Below is a small trained network, with its code and all its weights. Each question gives an input and a target symbol and asks what happens when units are switched off, that is, made to give their printed mean instead of their output.

import numpy as np


def w(rows, s, z=0):
    codes = np.array(rows[::2]) - 128.0
    scale = np.full(codes.shape[1], s)
    scale[-1] = z or s
    return codes * scale


def norm(h):
    return h / np.sqrt((h * h).mean(-1, keepdims=True) + 1e-5)


def f(y):
    return y / 2 * (1 + np.tanh(0.7978845608 * (y + 0.044715 * y**3)))


def softmax(a):
    e = np.exp(a - a.max(-1, keepdims=True))
    return e / e.sum(-1, keepdims=True)


def log_softmax(a):
    a = a - a.max(-1, keepdims=True)
    return a - np.log(np.exp(a).sum(-1, keepdims=True))


def net(x, mask):
    ids = ['ΛΨΩβγδεηθμξπσφ'.index(c) for c in x.split()]
    T = len(ids)
    res = E[ids] + P[:T]
    u = 0
    for l in range(3):
        r = norm(res)
        for j in range(2):
            rows = slice(3 * j, 3 * j + 3)
            q, k, v = (r @ M[l][rows].T for M in (Q, K, V))
            z = softmax(np.where(np.tri(T) > 0, q @ k.T / 3**0.5, -1e9)) @ v
            o = O[l][rows]
            res = res + np.where(mask[u + j], z, o[:, -1]) @ o[:, :-1]
        u += 2
        y = f(norm(res) @ A[l][:, :-1].T + A[l][:, -1])
        res = res + np.where(mask[u : u + 4], y, B[l][:, -1]) @ B[l][:, :-1]
        u += 4
    return log_softmax(norm(res)[-1] @ U[:, :-1].T + U[:, -1])


Q, K, V, O, A, B = {}, {}, {}, {}, {}, {}
E = w([
[178,254,123,91,1,135],'Λ',
[137,170,104,111,165,110],'Ψ',
[146,153,97,94,146,118],'Ω',
[150,186,224,194,159,69],'β',
[123,141,164,186,205,131],'γ',
[125,173,140,156,183,103],'δ',
[197,144,107,131,72,130],'ε',
[121,187,176,185,188,89],'η',
[135,177,97,88,197,116],'θ',
[57,156,35,55,92,141],'μ',
[115,103,26,72,69,11],'ξ',
[167,152,173,92,121,195],'π',
[127,176,155,170,197,111],'σ',
[109,209,47,202,215,81],'φ',
],0.009)
P = w([
[255,126,46,107,145,130],'0',
[208,133,73,107,156,103],'1',
[173,143,83,114,165,106],'2',
[153,141,95,118,165,104],'3',
[132,145,104,124,169,106],'4',
[124,135,113,124,166,102],'5',
[116,127,121,120,162,95],'6',
[103,128,126,126,162,97],'7',
[104,122,138,125,157,79],'8',
[103,106,141,116,145,70],'9',
[106,98,146,110,136,58],'10',
],0.0068)
Q[0] = w([
[145,83,137,165,104,255],'0.h1',
[127,215,137,87,94,74],'0.h1',
[69,129,44,141,142,108],'0.h1',
[179,46,71,130,118,158],'0.h2',
[189,156,144,127,135,112],'0.h2',
[100,27,124,144,103,167],'0.h2',
],0.0067)
K[0] = w([
[176,93,144,144,238,182],'0.h1',
[150,163,91,90,69,90],'0.h1',
[31,111,22,148,165,84],'0.h1',
[154,222,64,170,179,124],'0.h2',
[82,142,253,157,103,101],'0.h2',
[154,107,62,181,127,62],'0.h2',
],0.0056)
V[0] = w([
[173,220,90,131,76,99],'0.h1',
[92,94,141,147,152,88],'0.h1',
[42,74,47,157,255,100],'0.h1',
[140,138,158,82,85,154],'0.h2',
[147,221,116,71,168,188],'0.h2',
[192,110,197,113,163,183],'0.h2',
],0.0056)
O[0] = w([
[126,73,117,159,175,193,255],'0.h1',
[194,147,126,190,117,131,87],'0.h1',
[191,165,122,11,83,73,109],'0.h1',
[95,156,217,136,118,177,110],'0.h2',
[42,82,132,87,112,101,230],'0.h2',
[173,89,109,38,127,254,157],'0.h2',
],0.0042,0.0055)
A[0] = w([
[91,187,146,110,190,205,154],'0.n1',
[169,129,77,53,82,168,3],'0.n2',
[69,154,62,150,196,173,17],'0.n3',
[80,179,108,253,35,234,255],'0.n4',
],0.0043,0.00066)
B[0] = w([
[182,15,147,148,129,69,248],'0.n1',
[208,173,154,57,128,75,154],'0.n2',
[254,80,210,158,153,162,239],'0.n3',
[20,89,68,203,113,70,139],'0.n4',
],0.005,0.0016)
Q[1] = w([
[223,54,185,163,135,232],'1.h1',
[76,79,38,148,134,2],'1.h1',
[170,139,68,107,104,127],'1.h1',
[135,166,111,157,98,104],'1.h2',
[119,206,66,152,52,126],'1.h2',
[144,71,45,50,44,100],'1.h2',
],0.0065)
K[1] = w([
[200,24,180,120,209,187],'1.h1',
[3,209,53,166,34,142],'1.h1',
[92,100,72,128,131,74],'1.h1',
[117,121,137,138,92,24],'1.h2',
[99,115,46,66,80,32],'1.h2',
[83,129,6,171,22,206],'1.h2',
],0.0056)
V[1] = w([
[108,185,151,81,109,231],'1.h1',
[129,132,144,50,163,81],'1.h1',
[253,192,251,232,120,183],'1.h1',
[143,195,156,208,28,162],'1.h2',
[78,73,70,74,139,24],'1.h2',
[185,28,73,103,154,128],'1.h2',
],0.0037)
O[1] = w([
[109,254,142,120,109,171,72],'1.h1',
[192,113,138,216,157,199,168],'1.h1',
[137,123,173,127,131,29,85],'1.h1',
[97,159,168,129,117,223,3],'1.h2',
[179,59,178,118,251,144,150],'1.h2',
[79,117,60,77,169,97,219],'1.h2',
],0.0039,0.0031)
A[1] = w([
[252,120,152,117,57,139,3],'1.n1',
[82,54,103,47,160,184,198],'1.n2',
[157,118,184,229,231,132,149],'1.n3',
[234,95,197,137,96,95,207],'1.n4',
],0.0049,0.0013)
B[1] = w([
[183,95,99,94,208,147,111],'1.n1',
[73,192,217,243,205,60,193],'1.n2',
[138,133,34,4,118,132,254],'1.n3',
[102,192,52,118,143,198,168],'1.n4',
],0.0039,0.0045)
Q[2] = w([
[121,175,33,124,159,90],'2.h1',
[101,154,140,97,105,199],'2.h1',
[116,180,65,83,112,83],'2.h1',
[189,112,82,188,102,183],'2.h2',
[52,158,140,216,109,186],'2.h2',
[254,111,118,143,65,123],'2.h2',
],0.0073)
K[2] = w([
[72,152,135,191,25,178],'2.h1',
[253,119,140,98,159,163],'2.h1',
[73,205,117,250,56,144],'2.h1',
[180,82,150,62,207,151],'2.h2',
[43,97,199,115,131,191],'2.h2',
[154,194,154,3,221,115],'2.h2',
],0.0063)
V[2] = w([
[149,87,161,160,96,227],'2.h1',
[164,45,132,125,235,130],'2.h1',
[116,120,26,91,160,79],'2.h1',
[169,95,125,103,112,75],'2.h2',
[148,123,174,190,254,67],'2.h2',
[85,39,138,95,178,206],'2.h2',
],0.0051)
O[2] = w([
[174,135,70,133,116,139,47],'2.h1',
[67,62,19,89,147,145,205],'2.h1',
[77,106,144,71,100,129,254],'2.h1',
[193,101,193,134,65,111,151],'2.h2',
[73,133,112,217,70,112,178],'2.h2',
[132,141,117,84,127,2,115],'2.h2',
],0.0056,0.0055)
A[2] = w([
[30,55,131,179,137,108,154],'2.n1',
[195,158,137,70,100,253,2],'2.n2',
[145,53,205,85,190,207,143],'2.n3',
[220,184,124,86,116,53,117],'2.n4',
],0.0053,0.0054)
B[2] = w([
[100,95,141,149,160,63,253],'2.n1',
[165,58,209,239,115,82,107],'2.n2',
[176,214,41,107,2,105,177],'2.n3',
[176,165,218,152,27,178,123],'2.n4',
],0.0053,0.0047)
U = w([
[123,195,89,218,66,214,143],'Λ',
[196,114,130,152,96,140,11],'Ψ',
[190,118,134,147,102,144,4],'Ω',
[183,139,169,158,135,134,32],'β',
[195,130,128,141,83,132,2],'γ',
[192,76,160,172,125,158,37],'δ',
[42,75,148,194,155,61,168],'ε',
[166,121,161,176,161,173,29],'η',
[175,117,156,132,136,180,22],'θ',
[125,254,193,60,124,159,122],'μ',
[186,198,211,96,38,55,157],'ξ',
[106,101,18,44,141,108,223],'π',
[180,91,153,164,124,169,29],'σ',
[156,206,162,207,151,106,143],'φ',
],0.0088,0.0041)

Each question gives the input, a string of symbols that net reads in full, and the target symbol t.
The units are the heads (3 rows each of Q, K, V and O) and the neurons (one row each of A and B). Each row of codes is followed by its name. A weight is (code - 128) times the scale printed after its matrix; where a second scale follows, it is the last column's (O, A, B and U).
mask holds one flag per unit, layer by layer, with each layer's heads first. A switched-off unit (its flag False) gives its mean, the last column of its rows in O or B, instead of its output. The means were averaged over made-up inputs and are rounded, as every weight is.
A unit's drop is (log p(t) with every unit on - log p(t) with that unit switched off) / (log p(t) with every unit on - log p(t) with every unit switched off).
The circuit of an input: a set's keep is (log p(t) with only the set's units on - log p(t) with every unit switched off) / (log p(t) with every unit on - log p(t) with every unit switched off). Starting from the 12 units with the biggest drops (on a tie, the unit counted first), units are removed one at a time, each time the one whose removal leaves the highest keep (on an exact tie, the one counted first), for as long as the keep stays at least 0.8.
circuit, biggest first: the units of the circuit, biggest drop first
most important unit: the unit with the biggest drop
k most important neurons: the k neurons with the biggest drops, biggest first
top k neurons in layer l: the k neurons of layer l with the biggest drops, biggest first
input β Λ φ ξ γ θ, target ξ: most important neuron	[0.n4]
input β Λ ε η φ γ ξ, target ξ: 2 most important neurons	[0.n4; 2.n4]
input β σ Ω μ ξ η ξ β Λ Ψ, target ξ: top 3 neurons in layer 1	[1.n2; 1.n3; 1.n4]
input δ ξ μ η π μ Λ δ Λ Ψ σ, target π: circuit, biggest first	[2.h2; 1.n3]
input Ψ β Ω β Λ, target Λ: circuit, biggest first	[0.h1; 2.h1; 1.h2; 0.n4]
input γ δ β β σ θ Λ, target Λ: circuit, biggest first	[0.h1; 2.h2]
input π π β δ δ θ σ ε Ψ θ, target ε: circuit, biggest first	[2.h2; 1.n3; 1.n2]
input γ γ ξ η β μ γ Λ Ψ Ψ, target μ: circuit, biggest first	[0.n4; 2.h1; 0.h1; 1.h1]
input Ω δ ε π Λ β π Ω β, target π: 2 most important neurons	[1.n3; 0.n4]
input β δ η μ Λ η, target μ: top 2 neurons in layer 1	[1.n3; 1.n2]
input π δ β, target π: 2 most important neurons	[1.n3; 1.n2]
input η η π ε π π, target ε: 2 most important neurons	[1.n2; 1.n3]
input φ Λ φ, target φ: 2 most important neurons	[0.n4; 2.n4]
input θ ξ Ψ Ω ξ β Ψ Ω, target ε: circuit, biggest first	[1.n2]
input β β Ψ μ π μ Λ β θ, target μ: 4 most important neurons	[0.n4; 1.n3; 2.n3; 2.n1]
input π φ Ψ ε δ γ β η Λ ξ, target ξ: top 2 neurons in layer 0	[0.n1; 0.n2]
input γ φ Ψ δ θ β π σ π η, target π: 2 most important neurons	[1.n3; 1.n2]
input θ γ Λ μ β, target μ: 2 most important neurons	[1.n3; 0.n4]
input π μ Ψ θ φ η ξ ε β η π, target ε: top 2 neurons in layer 0	[0.n3; 0.n2]
input μ π β γ δ δ ε β ε μ, target ε: most important unit	1.n2
input β γ η δ γ μ β δ Λ θ, target μ: 2 most important neurons	[0.n4; 1.n2]
input φ γ β Λ π ξ Ψ, target ξ: top 2 neurons in layer 2	[2.n3; 2.n4]
input ξ Ψ η δ Λ Λ ξ, target ε: 4 most important neurons	[1.n3; 2.n3; 0.n4; 0.n3]
input φ β Λ μ Ω Ω, target μ: 2 most important neurons	[0.n4; 1.n2]
input η η μ η β η η μ η γ, target π: top 2 neurons in layer 1	[1.n3; 1.n2]
input Ω Λ δ ξ φ β Ω ξ γ, target ξ: 2 most important neurons	[0.n4; 1.n3]
